Here is a tiny trained network, its code and every weight. The questions are about switching its units off for an input and a class, where a switched-off unit gives its printed mean instead of its output.

import numpy as np


def w(rows, s, z=0):
    codes = np.array(rows[::2]) - 128.0
    scale = np.full(codes.shape[1], s)
    scale[-1] = z or s
    return codes * scale


def f(y):
    return np.maximum(y, 0)


def log_softmax(a):
    a = a - a.max(-1, keepdims=True)
    return a - np.log(np.exp(a).sum(-1, keepdims=True))


def net(x, mask):
    res = np.array(x, float).reshape(1, 4) / 4 @ E
    y = f(res @ A[0][:, :-1].T + A[0][:, -1])
    res = res + np.where(mask, y, B[0][:, -1]) @ B[0][:, :-1]
    return log_softmax(res[-1] @ U[:, :-1].T + U[:, -1])


A, B = {}, {}
E = w([
[136,144,111,143,146,125],'x0',
[208,255,192,69,125,44],'x1',
[161,90,216,140,215,176],'x2',
[116,71,106,34,213,71],'x3',
],0.0095)
A[0] = w([
[132,103,109,65,187,86,32],'N0',
[93,148,81,124,100,102,51],'N1',
[80,92,81,76,123,60,114],'N2',
[219,143,172,59,145,53,137],'N3',
[220,143,150,173,81,136,86],'N4',
[125,122,57,98,102,90,73],'N5',
[122,139,160,16,99,95,119],'N6',
[132,38,80,161,114,158,20],'N7',
[163,175,182,106,60,97,152],'N8',
[147,158,42,121,138,109,124],'N9',
[89,165,58,126,76,113,115],'N10',
[190,188,147,78,119,153,53],'N11',
[95,113,112,46,205,43,95],'N12',
[215,138,119,181,43,152,14],'N13',
[121,125,44,130,94,63,108],'N14',
[145,96,95,104,55,92,65],'N15',
[191,137,134,97,107,87,57],'N16',
[72,207,189,134,158,120,206],'N17',
[33,60,91,131,113,142,254],'N18',
[159,104,157,118,212,245,118],'N19',
[232,118,226,134,230,215,81],'N20',
],0.011,0.008)
B[0] = w([
[53,157,166,177,85,185,170],'N0',
[56,56,193,94,92,129,147],'N1',
[126,110,94,167,66,173,180],'N2',
[159,45,93,117,169,171,243],'N3',
[27,87,99,196,88,184,174],'N4',
[84,58,179,56,137,79,158],'N5',
[164,48,91,157,145,125,193],'N6',
[48,1,153,67,204,163,175],'N7',
[150,33,64,159,179,135,212],'N8',
[75,89,92,54,88,89,163],'N9',
[86,94,132,90,125,44,179],'N10',
[29,48,200,84,166,152,174],'N11',
[83,178,142,196,51,204,213],'N12',
[24,56,123,158,122,172,164],'N13',
[79,40,135,41,86,75,176],'N14',
[62,64,153,83,131,52,148],'N15',
[85,69,85,123,219,145,164],'N16',
[179,77,29,186,156,119,205],'N17',
[204,75,30,135,176,159,250],'N18',
[78,66,82,81,89,55,209],'N19',
[37,68,110,88,55,8,232],'N20',
],0.0095,0.013)
U = w([
[115,110,147,118,110,70,61],'0',
[128,116,109,126,194,148,115],'1',
[75,138,123,178,76,194,111],'2',
[152,129,74,145,121,114,230],'3',
[183,135,91,123,145,105,185],'4',
[197,253,216,51,73,219,5],'5',
[212,252,108,29,125,113,5],'6',
],0.015,0.012)

Each question gives the input, the list of numbers given to net, and the class t.
The units are the neurons (one row each of A and B). Each row of codes is followed by its name. A weight is (code - 128) times the scale printed after its matrix; where a second scale follows, it is the last column's (A, B and U).
mask holds one flag per neuron, in row order. A switched-off neuron (its flag False) gives its mean, the last column of its row in B, instead of its output. The means were averaged over made-up inputs and are rounded, as every weight is.
A unit's drop is (log p(t) with every unit on - log p(t) with that unit switched off) / (log p(t) with every unit on - log p(t) with every unit switched off).
The circuit of an input: a set's keep is (log p(t) with only the set's units on - log p(t) with every unit switched off) / (log p(t) with every unit on - log p(t) with every unit switched off). Starting from the 12 units with the biggest drops (on a tie, the unit counted first), units are removed one at a time, each time the one whose removal leaves the highest keep (on an exact tie, the one counted first), for as long as the keep stays at least 0.8.
units of the circuit, in order: the units of the circuit, biggest drop first
most important unit: the unit with the biggest drop
k most important neurons: the k neurons with the biggest drops, biggest first
drop when u is switched off: that unit's drop, to one decimal
input [2,-1,7,6], class 0: most important unit : N20
input [-1,-8,-7,2], class 1: 3 most important neurons : N18; N7; N20
input [5,8,0,-8], class 1: units of the circuit, in order : N8; N11
input [6,-5,-6,-3], class 0: 2 most important neurons : N10; N14
input [-5,5,-1,6], class 2: 4 most important neurons : N12; N0; N18; N2
input [8,-8,-7,3], class 1: 3 most important neurons : N18; N20; N7
input [1,1,2,3], class 4: 2 most important neurons : N4; N13
input [1,-7,-6,3], class 1: 4 most important neurons : N18; N7; N20; N19
input [-2,0,7,-6], class 0: 4 most important neurons : N20; N12; N19; N18
input [5,-3,4,3], class 3: 2 most important neurons : N11; N18
input [-2,5,-8,-8], class 0: 2 most important neurons : N10; N12
input [-1,0,-6,7], class 2: 4 most important neurons : N12; N2; N0; N20
input [-5,-2,4,-3], class 3: drop when N10 is switched off : 0.2
input [4,-6,6,3], class 0: drop when N19 is switched off : 0.7
input [1,-6,-3,-4], class 1: drop when N7 is switched off : 0.4
input [-6,-5,-1,-4], class 3: units of the circuit, in order : N18
